Below are the code and all the weights of a small trained network. Each question names an input and a class and asks about switching units off, where a switched-off unit gives its printed mean instead of its output.

import numpy as np


def w(rows, s, z=0):
    codes = np.array(rows[::2]) - 128.0
    scale = np.full(codes.shape[1], s)
    scale[-1] = z or s
    return codes * scale


def f(y):
    return y / 2 * (1 + np.tanh(0.7978845608 * (y + 0.044715 * y**3)))


def log_softmax(a):
    a = a - a.max(-1, keepdims=True)
    return a - np.log(np.exp(a).sum(-1, keepdims=True))


def net(x, mask):
    res = np.array(x, float).reshape(1, 4) / 4 @ E
    y = f(res @ A[0][:, :-1].T + A[0][:, -1])
    res = res + np.where(mask, y, B[0][:, -1]) @ B[0][:, :-1]
    return log_softmax(res[-1] @ U[:, :-1].T + U[:, -1])


A, B = {}, {}
E = w([
[29,211,142,85,184,83,87],'x0',
[156,217,155,225,129,235,69],'x1',
[123,92,254,155,95,85,53],'x2',
[102,121,242,165,172,167,237],'x3',
],0.0098)
A[0] = w([
[77,79,203,164,159,132,157,123],'n1',
[129,113,197,125,73,124,86,111],'n2',
[4,215,140,90,210,84,85,107],'n3',
[125,94,182,176,117,70,79,249],'n4',
[117,119,83,104,124,93,10,103],'n5',
[102,147,75,104,173,193,207,99],'n6',
[104,68,116,67,90,48,146,129],'n7',
[101,117,127,91,169,34,146,110],'n8',
[211,78,117,143,45,154,163,121],'n9',
[83,175,143,92,133,169,91,97],'n10',
[122,200,131,221,157,160,97,111],'n11',
[148,166,122,154,104,209,77,98],'n12',
[80,110,155,170,184,139,172,96],'n13',
[120,144,91,132,43,110,96,102],'n14',
[113,85,139,71,130,100,171,114],'n15',
[158,225,140,198,122,156,107,131],'n16',
[85,89,132,190,180,132,142,85],'n17',
[108,104,174,150,103,91,95,103],'n18',
[154,102,59,107,107,139,30,112],'n19',
[121,124,194,171,184,147,221,136],'n20',
[145,158,27,129,141,164,175,110],'n21',
[132,42,127,85,95,99,158,122],'n22',
[97,65,103,95,114,84,168,105],'n23',
[135,117,179,126,98,91,98,102],'n24',
[217,73,122,191,100,107,165,111],'n25',
[159,158,134,156,113,189,105,127],'n26',
[109,138,64,125,173,170,193,174],'n27',
[164,101,180,143,94,96,102,110],'n28',
[148,70,84,112,104,130,12,126],'n29',
[101,119,159,118,143,185,196,103],'n30',
[193,76,107,179,136,127,132,102],'n31',
],0.012,0.016)
B[0] = w([
[84,172,63,132,145,136,125,186],'n1',
[157,75,72,157,81,97,51,172],'n2',
[175,164,198,194,107,76,189,222],'n3',
[114,103,113,32,112,83,117,252],'n4',
[88,159,81,166,144,142,152,184],'n5',
[146,88,85,123,82,89,88,173],'n6',
[153,119,138,96,167,163,122,193],'n7',
[180,126,140,145,173,154,124,177],'n8',
[141,164,176,160,123,84,184,190],'n9',
[177,137,130,182,138,126,144,151],'n10',
[171,125,138,101,154,151,111,192],'n11',
[169,104,133,104,172,172,124,178],'n12',
[99,150,75,198,161,141,139,157],'n13',
[91,144,112,168,149,142,124,149],'n14',
[160,115,149,122,173,180,87,166],'n15',
[162,99,154,77,163,159,117,201],'n16',
[143,136,78,251,139,150,103,134],'n17',
[141,105,102,193,96,109,70,160],'n18',
[66,164,112,151,146,156,150,179],'n19',
[78,167,94,124,145,149,130,206],'n20',
[133,89,89,124,81,74,73,176],'n21',
[155,134,155,110,147,177,118,174],'n22',
[169,119,146,138,165,166,96,167],'n23',
[167,114,83,182,104,101,67,156],'n24',
[143,173,162,174,141,99,171,180],'n25',
[152,126,146,97,141,151,128,177],'n26',
[121,110,107,66,105,72,85,196],'n27',
[140,110,110,151,124,92,105,163],'n28',
[89,174,90,118,145,145,133,185],'n29',
[102,158,75,169,137,157,120,162],'n30',
[146,145,155,209,121,96,178,157],'n31',
],0.014,0.019)
U = w([
[172,115,150,94,174,215,110,113],'0',
[126,97,85,119,105,77,74,88],'1',
[39,164,83,140,158,179,145,120],'2',
[153,155,188,160,134,85,193,125],'3',
[75,123,144,8,125,100,159,253],'4',
[95,107,162,126,118,153,155,104],'5',
],0.019,0.013)

Each question gives the input, the list of numbers given to net, and the class t.
The units are the neurons (one row each of A and B). Each row of codes is followed by its name. A weight is (code - 128) times the scale printed after its matrix; where a second scale follows, it is the last column's (A, B and U).
mask holds one flag per neuron, in row order. A switched-off neuron (its flag False) gives its mean, the last column of its row in B, instead of its output. The means were averaged over made-up inputs and are rounded, as every weight is.
A unit's drop is (log p(t) with every unit on - log p(t) with that unit switched off) / (log p(t) with every unit on - log p(t) with every unit switched off).
The circuit of an input: a set's keep is (log p(t) with only the set's units on - log p(t) with every unit switched off) / (log p(t) with every unit on - log p(t) with every unit switched off). Starting from the 12 units with the biggest drops (on a tie, the unit counted first), units are removed one at a time, each time the one whose removal leaves the highest keep (on an exact tie, the one counted first), for as long as the keep stays at least 0.8.
circuit, biggest first: the units of the circuit, biggest drop first
unit that matters most: the unit with the biggest drop
k most important neurons: the k neurons with the biggest drops, biggest first
drop of u: that unit's drop, to one decimal
input [-4,2,-5,5], class 1: 4 most important neurons -> (n6; n27; n21; n19)
input [4,-4,0,-1], class 0: unit that matters most -> n9
input [3,7,-8,7], class 1: 3 most important neurons -> (n6; n27; n21)
input [-7,1,5,-1], class 3: 2 most important neurons -> (n9; n25)
input [-2,7,7,-8], class 2: 4 most important neurons -> (n19; n29; n5; n14)
input [5,-3,-4,4], class 3: 3 most important neurons -> (n3; n4; n2)
input [6,-1,5,-2], class 3: 3 most important neurons -> (n3; n27; n21)
input [-7,6,-7,-4], class 1: 3 most important neurons -> (n21; n3; n27)
input [8,-8,-4,-4], class 0: 2 most important neurons -> (n7; n15)
input [-6,-3,-6,5], class 1: 2 most important neurons -> (n27; n6)
input [-7,1,6,4], class 3: 3 most important neurons -> (n25; n9; n31)
input [8,2,8,6], class 1: 2 most important neurons -> (n2; n4)
input [0,5,6,2], class 1: 3 most important neurons -> (n2; n4; n7)
input [-2,7,-2,-8], class 2: circuit, biggest first -> (n19)
input [3,1,-1,1], class 4: drop of n9 -> 0.3
input [6,3,-2,4], class 3: drop of n3 -> 2.2
input [-3,1,-5,6], class 2: drop of n20 -> 1.4
